Below is a small trained network, with its code and all its weights. Each question gives an input and a class and asks what happens when units are switched off, that is, made to give their printed mean instead of their output.

import numpy as np


def w(rows, s, z=0):
    codes = np.array(rows[::2]) - 128.0
    scale = np.full(codes.shape[1], s)
    scale[-1] = z or s
    return codes * scale


def norm(h):
    return h / np.sqrt((h * h).mean(-1, keepdims=True) + 1e-5)


def f(y):
    return np.maximum(y, 0)


def log_softmax(a):
    a = a - a.max(-1, keepdims=True)
    return a - np.log(np.exp(a).sum(-1, keepdims=True))


def net(x, mask):
    res = np.array(x, float).reshape(1, 3) / 4 @ E
    u = 0
    for l in range(3):
        y = f(norm(res) @ A[l][:, :-1].T + A[l][:, -1])
        res = res + np.where(mask[u : u + 5], y, B[l][:, -1]) @ B[l][:, :-1]
        u += 5
    return log_softmax(norm(res)[-1] @ U[:, :-1].T + U[:, -1])


A, B = {}, {}
E = w([
[201,71,141],'x0',
[230,232,152],'x1',
[136,158,1],'x2',
],0.0057)
A[0] = w([
[71,61,87,57],'L0N0',
[126,99,5,161],'L0N1',
[193,74,112,187],'L0N2',
[134,139,48,8],'L0N3',
[75,60,155,222],'L0N4',
],0.013,0.0015)
B[0] = w([
[209,101,77,240],'L0N0',
[135,240,166,250],'L0N1',
[20,208,85,188],'L0N2',
[87,253,120,191],'L0N3',
[175,171,161,254],'L0N4',
],0.0065)
A[1] = w([
[86,93,92,231],'L1N0',
[74,114,214,94],'L1N1',
[117,219,130,165],'L1N2',
[114,60,104,122],'L1N3',
[138,82,2,250],'L1N4',
],0.01,0.0013)
B[1] = w([
[209,90,159,133],'L1N0',
[171,161,130,179],'L1N1',
[191,83,51,255],'L1N2',
[254,64,124,140],'L1N3',
[173,210,150,160],'L1N4',
],0.0062,0.0072)
A[2] = w([
[56,253,175,81],'L2N0',
[139,202,90,222],'L2N1',
[90,117,244,252],'L2N2',
[54,74,66,144],'L2N3',
[185,192,134,175],'L2N4',
],0.011,0.0024)
B[2] = w([
[96,138,71,184],'L2N0',
[159,27,156,251],'L2N1',
[21,196,92,182],'L2N2',
[2,66,87,129],'L2N3',
[26,27,131,254],'L2N4',
],0.0047,0.0086)
U = w([
[61,254,161,255],'0',
[41,105,75,74],'1',
[175,154,132,39],'2',
],0.0095,0.0029)

Each question gives the input, the list of numbers given to net, and the class t.
The units are the neurons (one row each of A and B). Each row of codes is followed by its name. A weight is (code - 128) times the scale printed after its matrix; where a second scale follows, it is the last column's (A, B and U).
mask holds one flag per neuron, layer by layer. A switched-off neuron (its flag False) gives its mean, the last column of its row in B, instead of its output. The means were averaged over made-up inputs and are rounded, as every weight is.
A unit's drop is (log p(t) with every unit on - log p(t) with that unit switched off) / (log p(t) with every unit on - log p(t) with every unit switched off).
The circuit of an input: a set's keep is (log p(t) with only the set's units on - log p(t) with every unit switched off) / (log p(t) with every unit on - log p(t) with every unit switched off). Starting from the 12 units with the biggest drops (on a tie, the unit counted first), units are removed one at a time, each time the one whose removal leaves the highest keep (on an exact tie, the one counted first), for as long as the keep stays at least 0.8.
circuit, biggest first: the units of the circuit, biggest drop first
most important unit: the unit with the biggest drop
top k neurons: the k neurons with the biggest drops, biggest first
k most important neurons of layer l: the k neurons of layer l with the biggest drops, biggest first
drop when u is switched off: that unit's drop, to one decimal
input [-3,8,-1], class 2: most important unit => L0N2
input [-2,-7,-2], class 2: top 2 neurons => L0N1, L0N0
input [1,-3,-3], class 0: top 3 neurons => L1N2, L0N4, L2N1
input [1,-3,-2], class 2: circuit, biggest first => L0N0, L2N2
input [5,-2,-7], class 0: circuit, biggest first => L2N2, L2N1
input [7,6,4], class 1: circuit, biggest first => L0N2, L0N4, L2N4, L0N1
input [3,-5,3], class 2: top 2 neurons => L0N0, L2N2
input [-2,-3,-2], class 2: circuit, biggest first => L0N0, L0N2
input [5,-7,7], class 0: top 2 neurons => L0N1, L0N3
input [5,-5,5], class 0: top 2 neurons => L0N1, L0N2
input [4,-6,-2], class 2: top 2 neurons => L0N1, L0N3
input [3,-7,4], class 2: top 2 neurons => L0N0, L2N2
input [-4,8,-3], class 2: 2 most important neurons of layer 0 => L0N1, L0N2
input [5,2,-3], class 1: most important neuron of layer 0 => L0N2
input [8,5,1], class 1: 2 most important neurons of layer 0 => L0N2, L0N0
input [-6,1,0], class 1: 2 most important neurons of layer 0 => L0N0, L0N4
input [-1,-6,4], class 2: 2 most important neurons of layer 2 => L2N2, L2N1
input [2,-8,-5], class 2: 2 most important neurons of layer 0 => L0N1, L0N0
input [-3,-5,-2], class 2: top 2 neurons => L0N0, L0N3
input [-7,-2,-3], class 1: most important unit => L2N4
input [-7,4,0], class 1: drop when L1N1 is switched off => 0.0
input [6,3,-1], class 1: drop when L0N0 is switched off => 0.1
input [-6,6,1], class 1: drop when L0N4 is switched off => 0.2
input [7,-3,7], class 0: drop when L0N3 is switched off => 0.2
input [-2,-7,1], class 2: 2 most important neurons of layer 2 => L2N2, L2N0
